Each row has a class, written after it.
[ 180  164   50   88   36  230  206 -157  142  189 -150 -304  229  -36
 -275 -213   60  247  -27   69  282   30 -320  -67  244  112  137  226
  219  -89  197   39 -151 -156 -183 -178   10  141   38] | buzuk
[  26  231 -303  163 -147  307   36  129 -157  -95  382 -259  204 -182
 -193   24  126 -480 -346  167  -84  -50 -456 -209  154  -82  319 -420
 -208 -259  311  626 -508 -390  622  258 -583  -36 -313] | tet
[ 130  109   71 -148  187  268  262    8  -76  188   12 -185   95   29
 -256   -9   43  167   24 -121  212   -3  -23  -14   48    0    3   16
 -159   43  -54   88 -136  -67 -113 -100  -82  -29 -198] | tedag
[  36 -101   67   20   23   35  -65 -491   50  352 -317   66 -333  -36
  -40   96  -65  169   95 -125 -142  -71 -209   -7  130   16 -105   32
 -294  116  -85  141  140  200 -334  -30 -151  164   47] | buzuk
[ -36  145  106 -542  291 -211 -191  302  349  235 -397 -327   76 -533
  224   -4  -48  771  166  -36  212  210  224  110  361  397  -23  228
  289   -2 -338  148  625  569 -163 -339   23  -62 -596] | dumo
[ 234  -44  -14  -29  -38  141  218 -110    1  269    5 -192  -64   32
   67 -338  -18  333  121 -175  277  -50  -25 -180   97   57 -326    7
  -66 -165 -209   44   31  125  -83 -728   71   19   36] | Fova
[ 239  -86 -118   29   81 -113 -113 -201  307  440 -494  -44  -96   81
  -26   66   51  155   85 -225    4   20 -133  -12  127  143 -145   34
 -397  -11 -325  149  207  125 -405 -174   15 -128 -152] | Lesa
[ 350  134  -82  -27   63  165  235 -319   66  -77  -70  -63 -167 -144
 -121  194 -144  274  127  110   42   46  -80 -256  -31   17 -218 -234
   35 -203  -80   52  156 -213  164   59 -138  134  -34] | tet
[ 174  -80   55  417  -61  -31 -137 -401 -143  223 -191  -74 -244  -89
   16  -78  -36  159  159  -92 -465  -39 -494  -70  162  168 -198  469
  -97   34 -268  280  229 -110 -157  131  -87 -420  -61] | tet
[ 627  322  -35 -141   37  243  214 -402  -30  115 -150 -103 -238  120
  -74  166 -135  164  140  129  170  139   80  -92  242  -64  136 -315
  154 -200  -48   42  184  106  107 -101 -189  291  -48] | tedag
[ 241  406   60   26  -40   59  200 -390  -99 -262  -58   13    0  333
 -159  311   31   -8   72  164 -111  -81 -185  120  219   30  210  129
  -12   34  383   38   16   61 -159  135 -232  122  -89] | zuful
[   3   48  104 -104  291  -12  295 -279  139   19  -57  -29  -15 -112
 -210  349  -11  150  224  190  120   75 -269 -245   46 -164   29 -110
 -141  161 -204   65   74 -347 -125  391 -344  -48   71] | dumo
[ 570  259  222 -397  172  205  423 -408 -204   37   61  -50   -2 -121
  197  412 -152  364  269  227 -121  280   74  172  197   53 -247 -173
  112 -161 -585  131  451    4  301 -118 -294 -359 -121] | tet
[  44  -91 -153  130   68  -28  -77 -425 -168  342 -206   22 -400  -74
 -170   48   88  161    6 -213    9 -118 -220 -115  105   42 -123  205
 -660  -86 -299   81   77 -182 -176   40   32 -210 -144] | Pab
[-208  290 -273  387 -108  142 -231   22  256   -5  -48 -275  392 -135
 -155 -378   30 -107 -394  107  172  -23 -544 -326  476   39  366  270
  118   40  293  351 -257 -754  152  185   47   11 -445] | dumo
[ 782  302  -45   17 -113  200   56 -565  137  113 -145    6   16  302
  192  -28 -143  189   43  -23 -171  148 -116  270  100  -39  -48    9
  429  -84  266  -94   92 -249 -243 -259  -20  138  164] | Pab
[ 659  263   -6 -390  171  268  236 -242   20  156 -269 -199 -147  -50
 -202  264  -30  159   56   42  395  231  526   43   58 -180  220 -510
   54 -246   16  -45   34  309   67   39  154  358   47] | Fova
[-120  247 -433 -120   98  -26 -204  212   35   -7 -131   55  229  108
  -76  156  -94   27 -165  119   76  -16  -75  -11  223  300  -49  119
 -350 -119  -74  255   -5 -324   37  210   17  -80 -421] | Fova
[ 181  114  258  -21   39  142  323 -271   30   -2  165  107  -64  115
  209  119  100   74  178  -86  -17  143 -293 -186   16 -118    7  -32
   24   58  143   47  -10 -261  108  187 -239  102   15] | zili
[ 231 -200  319  226 -349  -16   22 -402   20  336 -344  178  -72  186
   45 -218  140  276  190  -31 -587  148 -711  -19 -118  154  -36   70
   36  104 -150 -182 -197  187 -659 -200 -399 -122   74] | Lesa
[ 316  206 -357  124  247  196 -296  -19  -43  -57  208 -214    3  -28
  -38  -40 -147  126  -67  394 -401 -317 -307  -98  268  438  134  267
 -234  -33  318  265   -8 -445   57  396 -286 -211 -434] | Lesa
[ 201  204 -198   49   45   20 -428    2  256   -3  -95  -45  334  -74
   79   24  -68  -76 -157   52   83  194   54  109  116    4  -30  166
  -42   38  107    1   90 -167  -12  123   90 -114 -104] | Lesa
[ -92  134 -110  -54  -26  101 -257   64  -12 -169   82  -69  194   57
   14   -1   74   68 -185  309 -153 -216  -31 -151  152   17  210   41
  -91   72  362   65  -53 -177 -142  108 -263 -168 -291] | dumo
[ 163   37  -16  -50  121   84  243 -252  120  -56 -141   82  -29  -46
   89  211   38  256  178  156   90  104 -105  -77   15   -8 -197 -297
 -227 -136 -244 -120  124 -143  226  212  -21   56  -55] | Pab
[ 285  141  150 -151   49  122  356 -383  -39  154  113   72  341 -182
  235   45  -30  138  207 -281  124  416 -458 -177  -52   75 -329  -44
 -263  -33 -220  233 -214 -502  176  221 -279  -91  117] | dumo
[  81  103   60 -121  -45  216  -53   83 -136    5  -86  -55  187   -5
 -397  -84  195  138   -5   70  300  298  -43   60   99  263 -169  350
  -42 -259  -48  -67 -101  122   50  -30  150  171   80] | zili
[ 276  -29 -143   65   39  252   80   80   62  239 -166  -60   79 -200
 -177 -172   38  244  -92   31  296  194  -69 -160  137    0  -10   75
  -21 -116 -181   65  -25  -47  -95  -50  -19  220   -6] | tet
[ 466  119   77  -80  -28  185  130 -272  -92 -179   13  103 -215  213
 -178  102   84  282   73  201  186  -79  307 -186   66  -26   66 -328
  -55 -171   82 -490  171  282  -50 -282   89  274  -61] | Lesa
[-306  245 -187 -158  -86  -54  -80 -100  -68   56  -18  -42  380   31
  121   -5   85  -68 -272   58  -95  125  -89  -31  190  127  -89   72
 -459  -69   81  163 -241 -162  135   45 -256 -401 -166] | Lesa
[ 417  218  -70   12  -99   73  146 -213 -102 -179 -126  253 -117  112
 -233  149  -77  279  159  456   37   -3   -9  -65  263 -104  154 -330
   61  -58 -108 -304  186  410 -414 -204 -116  538   66] | Lesa
[-161  261 -123  112  -67    1 -376   42  -87 -181  -71  -91  182   82
 -222 -135  336  165 -255  118   50  -78   -7   26  256  170  260  237
  -87 -242  574 -223 -150   32  -38  109 -123 -131 -232] | Fova
[  53  279 -206  300 -369  232 -277  161    0 -131 -155   85  434  262
  -91 -128   82  -31 -364  271 -185   15 -308  -75  334  126  430  273
  197   -3  342   65 -180 -505  -22  401 -175 -127 -358] | zuful
[ -56 -118  -96  -61  -55  -57  -68 -235 -241  101   30  166 -393  -66
 -272   95   15  127   31   -7 -255 -277 -452 -159   -5  367 -160   83
 -496 -172 -105   43   29   88 -178    2 -198  203 -141] | Fova
[-268  -27 -218 -152  -94   12 -155   24  160   34 -350 -189  160  -12
 -260   91  223  226 -111  108  107   56 -123   42  170  307 -117  256
  -87 -102  123  213   21 -157   91  -54  -91 -207 -257] | Pab
[ 508  116   32  -11   -2  174  179 -418  120   63  -40  -66   14 -102
   36  164  -43  140  129  -22 -176  163 -341 -125   11   -7 -125 -276
  -84   43 -191  138   29 -247  226  339 -431  -51 -141] | tedag
[  29  163 -333 -395 -120   -5  -41 -369 -208 -243  139   77 -367   90
  321   45   66  156  -11  616  -83  137 -121 -310    0   85  288 -295
 -303 -117  425  213 -514 -284  144  126 -320  726  -50] | dumo
[ 344  248  154  -34  -34   62  358 -392   70   54   32   81   67  -18
  249   -4 -107   92  235 -139   17  183 -411  -81  117   64  -43 -131
   89 -127 -127  152  -81 -263  163   48 -233   57  -44] | Fova
[  75  -27  169  465 -151    2 -152 -450  -86  326 -272  134 -146  -59
  123 -192  141  105   88 -360 -195  105 -674  -70  125    0 -104  347
 -235  -40  -32   33   47  -30 -390 -113 -166 -264  -31] | zili
[ 341 -116  142  155 -301  395  324  -41 -165  -68   69  333  205  392
  164   62   66 -162   15  176 -456  -34 -399   62  146   77  151  138
  125  202  -91  228  -53 -467  126  338 -482 -489 -141] | zili
[ -28 -267  -71 -250  361   41 -103  168    7  279  581  -11 -269 -304
   50 -179  129   91 -243   27 -140   31 -154  181 -280 -177 -114 -271
 -283   94 -327 -242 -222 -144  -43 -245 -419  319   26] | tedag
[  68    3   82 -117  -68  160  162 -389   46   71 -282   30 -122  -24
  -73   69 -173  187  248   41  134  148  -11  -73   14   37 -172 -101
   55  -36 -156   34   14 -165  149   23   52   -6   56] | Pab
[ 143 -119  -49  240 -121 -116  -58 -495 -159  322  -35  -14 -365 -119
   15 -140  -17  204  125 -140 -259  -24 -520 -181   72   34 -150   61
 -438  135 -338  118  -20 -106 -248 -256  -68  -90  -93] | Lesa
[ 110  -68  -90  -29  131  198  -52  -18  123   70 -211  -75   48 -125
 -332 -183  136  143  -33  117  514  162    1 -133   90  145 -134  267
 -363 -134 -223 -110 -129   68  -54 -114  -52   12  -75] | zili
[ 390  147  -39  -66   98  -65  110 -135  323   85  -68    3  135 -199
   24  175 -133   66  118  -69  184  191 -165 -286  -35 -128 -169 -379
  -39  -84 -365   -4  134  -44  -15  137 -174  105  -22] | Fova
[ 411 -170 -315  387 -253 -336 -155 -278 -106  157  -66 -246 -899 -177
 -436 -140  -66  693  228   22 -420 -325 -645  -60   59  241  154    7
  -38  264  -95 -120  213   81 -297 -169 -154  402 -200] | zuful
[ 647  375 -342  444   82  263 -272  209    9 -352  173  155  191  380
 -384 -238  -98  370  -28  390 -550  -84 -486  518  353  428  100  184
  355  130  325 -140 -155  -82 -401  208 -525  530 -254] | zuful
[ 404   14  141  -86   85  257  112 -226  -30  148  319  358  188   31
  139  280 -361 -206  254 -177  -67  -48 -371 -151   46   17 -258 -358
 -211  132 -279  161  235 -537  110  230 -199 -103  -17] | zili
[  56   38   90  -39   54   40  384  136  187  187   -1   59  341 -127
   44 -321   99  144    0  -97  436  -18 -318 -100  143  109  119  254
  -43 -134 -109  -53 -229   -3 -348 -230 -176  195   80] | buzuk
[  67 -304   82  400 -314  -36 -116 -479  -77  284 -394   56 -226   54
 -272  -24  273   64  -23 -243 -319   23 -562  -85   52   79 -144  125
 -319  112 -150  -43   85   12 -193   41  -74 -313   18] | zili
[ 240  -17  119  -14  121  101  330  -18  -23  -10  228  113 -143 -275
  126  380 -266  104  343   33 -140 -261 -238 -185    6 -162  -91 -478
   38  -17 -354  222  464 -213  108   90 -183  -37 -130] | tet
[ 288  200  116 -134 -130  145  183 -271  138  161 -212  150  223  -12
  267  130 -164   71  210  -44  -74  271 -412  109   21   36  -71 -149
   86 -138 -222  276  -83 -383 -105   27 -291   30    5] | zuful
[ 154    5  -70   32  -41  271  123   43   37  179 -239 -195  160  -57
 -253 -271   54  236 -169   45  314   68   51 -150  130   18   39  -14
   18  -41  -20 -197  -64  170  -49 -232  -22   12  -94] | tedag
[-213  -57 -237  -28  211   22  327   41 -202  196  330 -184 -215  -65
 -514 -108  123  176 -156   85  292  -22 -295  -73   48   40  -64  259
 -603  173 -198  -74 -290 -136   11 -238  -57  239  -28] | Lesa
[ 333  129   22  -16   -1   90  202 -285   70   -9   97   31  -92    7
  -50  207  -45  208  124  144  -61  106 -378 -271  -14   -7 -107 -159
   18  -71 -152   28  100 -317   55   87 -249  197  -82] | tet
[ 181   39 -302   85   40   89   30  -60   10   52  -39 -161  288   13
 -275   56   96  -92 -221   54  -86  -47 -257 -232  132  127  -12 -223
 -174  -59   82  234 -190 -372   43  248  -95 -141 -109] | Fova
[ 323  155  -15 -140  -39  169   -4 -301  -10   -2 -132   79  -77  -86
 -106  393  -38  113  105  143  -40  212 -195  102 -104   14 -111 -216
 -304 -217 -305   21   31 -286  196  335 -230   36  -72] | zuful
[ 128  -84   42  -36  -80   79 -125 -501  -58  449 -361  -87 -250  -11
 -382  202   92   73  -71 -210   54  180 -106 -289  -72 -104 -332   87
 -578  -18 -294    6  101  328 -246   38   22   23   94] | Fova
[ 427  494  127  100  130  113   46 -319  187  -20  103   37  -39  468
  -72  248   19 -254  -86  161  -21  -11 -192  339  209 -298  404 -310
  228  -56  550 -403  120  382 -149  -68 -190  525   70] | Pab
[ 502  235   90   98  -18   67  180 -362  -43 -181   22   48  131  181
 -262  297  177   54  -13  102   -6  203 -165  -67   89  -10  -40 -191
  -76    2   36 -334  142  202   27   75   25  177  -24] | Lesa
[ -99    6 -212 -205   -2  -94  -94  -27   46   25 -133 -249   89  -48
 -100  -94  248  125 -156  150   88   53   86  -67  107  130  108 -110
 -123 -155  -77   62 -223 -320  175   -2 -159 -293 -172] | tedag
[-138  122 -175   -2  188  -17 -135   46  164   44   38 -263  355  -70
  145 -123  146    3 -223   69  151    5 -129 -211  225  111  -23  210
 -112 -107  175  217  -78 -356  -27 -106  -66 -210 -154] | zuful
[ 368  174 -106 -364  135  151 -331  -19  298  161   32 -143  302  -91
   50  155  -48 -188 -273  120  135  415  202  -55  155  -86   32  159
  295  110  -36  233  156 -165   88  234 -150  164  -15] | tedag
[ 294   94  -12 -166 -131  118  261 -292  191  243  -46   12  -88 -147
  143   91 -218  223  210  -76  -15  254 -372 -228  -29  115 -191 -225
    6 -122 -302  242   14 -466  310   62 -309   57  -58] | Lesa
[ 298  266  140 -134  -45  125   74 -258  -45 -119 -119   97  -64  324
    6  164  -50  184  132  155  -10  -61  109   25  159   35  108  -85
   67  -49  206 -175  208  246 -156  -63  -35  198  -56] | dumo
[ 244   61    0  262 -226 -141 -199 -652   23   71 -396   -3 -159  164
 -414  -11   17  269  235   40   64  -82 -402 -104  172  116 -156  166
 -593  136 -131 -205   61  366 -437 -146 -124   17  -77] | tet
[ 584  280  218  -88  -45  153  168 -475   61   87 -221  177  131  332
   73   64   43   72   11   43  171  188   19  -53  231  -33  204 -166
  206 -146  257 -310  121  281 -329 -211   62  417  121] | tet
[ 446  191   -2  -88  -18  213   72 -339  -12  -42  -14   81 -278  159
 -125  310    0  134   -9  251  119  -86   60   68   98 -213  185 -165
  -65  -36  106 -175  207  182 -163 -105   -7  529    0] | buzuk
[ 153   55 -153  268 -245   49 -366  -77  108   15  -22  -97  414  -72
  180 -240  209    6 -281  -42 -109  -16 -316  -35  309   97   61  275
   67  -55  277  100   46 -302   78  -20 -232 -479 -192] | Fova
[  -2  -66    0    3 -272 -270  -20 -290  -13  311 -311    1 -151   26
 -158  116    8  310   77 -112 -228   -5 -339  -92  119   73 -100   63
  -73  189 -210   53  214  270 -441 -146 -133   38   78] | buzuk
[ 468  327   80 -101 -113   37   85 -467  -74 -214  -87   55 -158  275
  -95  114   18   43   81  187  -56   78   99  -97  153   56  238 -283
  103  -94  120 -118  -83  191 -111 -170   37  282 -200] | Lesa
[  64  159  -17 -258  166  430  374   29   76  212 -345 -111  158 -268
 -252 -404 -128  242  -80 -218  768  230  455 -171  -26   87  -65  249
 -178 -322  -74  -45 -472   26   36   21   55   36   20] | Fova
[ 539  297  -30  -78   56  182   86 -427   96   20 -199  -32  -28  155
 -161  254 -117  168   84  146  136   38  -57  -11  214  -45   70 -202
  -57   55   68 -141  252  130 -106   10 -103  283 -136] | tedag
[ 436  307    8  -80   36  104  168 -354  -56 -125   22   39  -17  224
  -63  175  -58   93  106  184   42   30  -36   39  141   -8  136 -261
  126  -63  320 -224   48  152  -45  -41  -72  307   36] | Pab
[ 518  292   25  -61    8  124  127 -277  -91  -42   66   57 -134  199
    1  148    4  178  134   86  -19   40  -34   34  205  -62  108 -116
  124 -100  117  -21  125  160 -114 -105 -294  214  -32] | Fova
[ 278 -104 -355  -65  226    8  603  -33  -68   28  113  -79 -380 -325
 -301  280 -602   30  114 -130 -433 -362  -67   31  -86  303 -807   38
  353 -196 -359  436  616  204  -74 -497 -378 -129  379] | Lesa
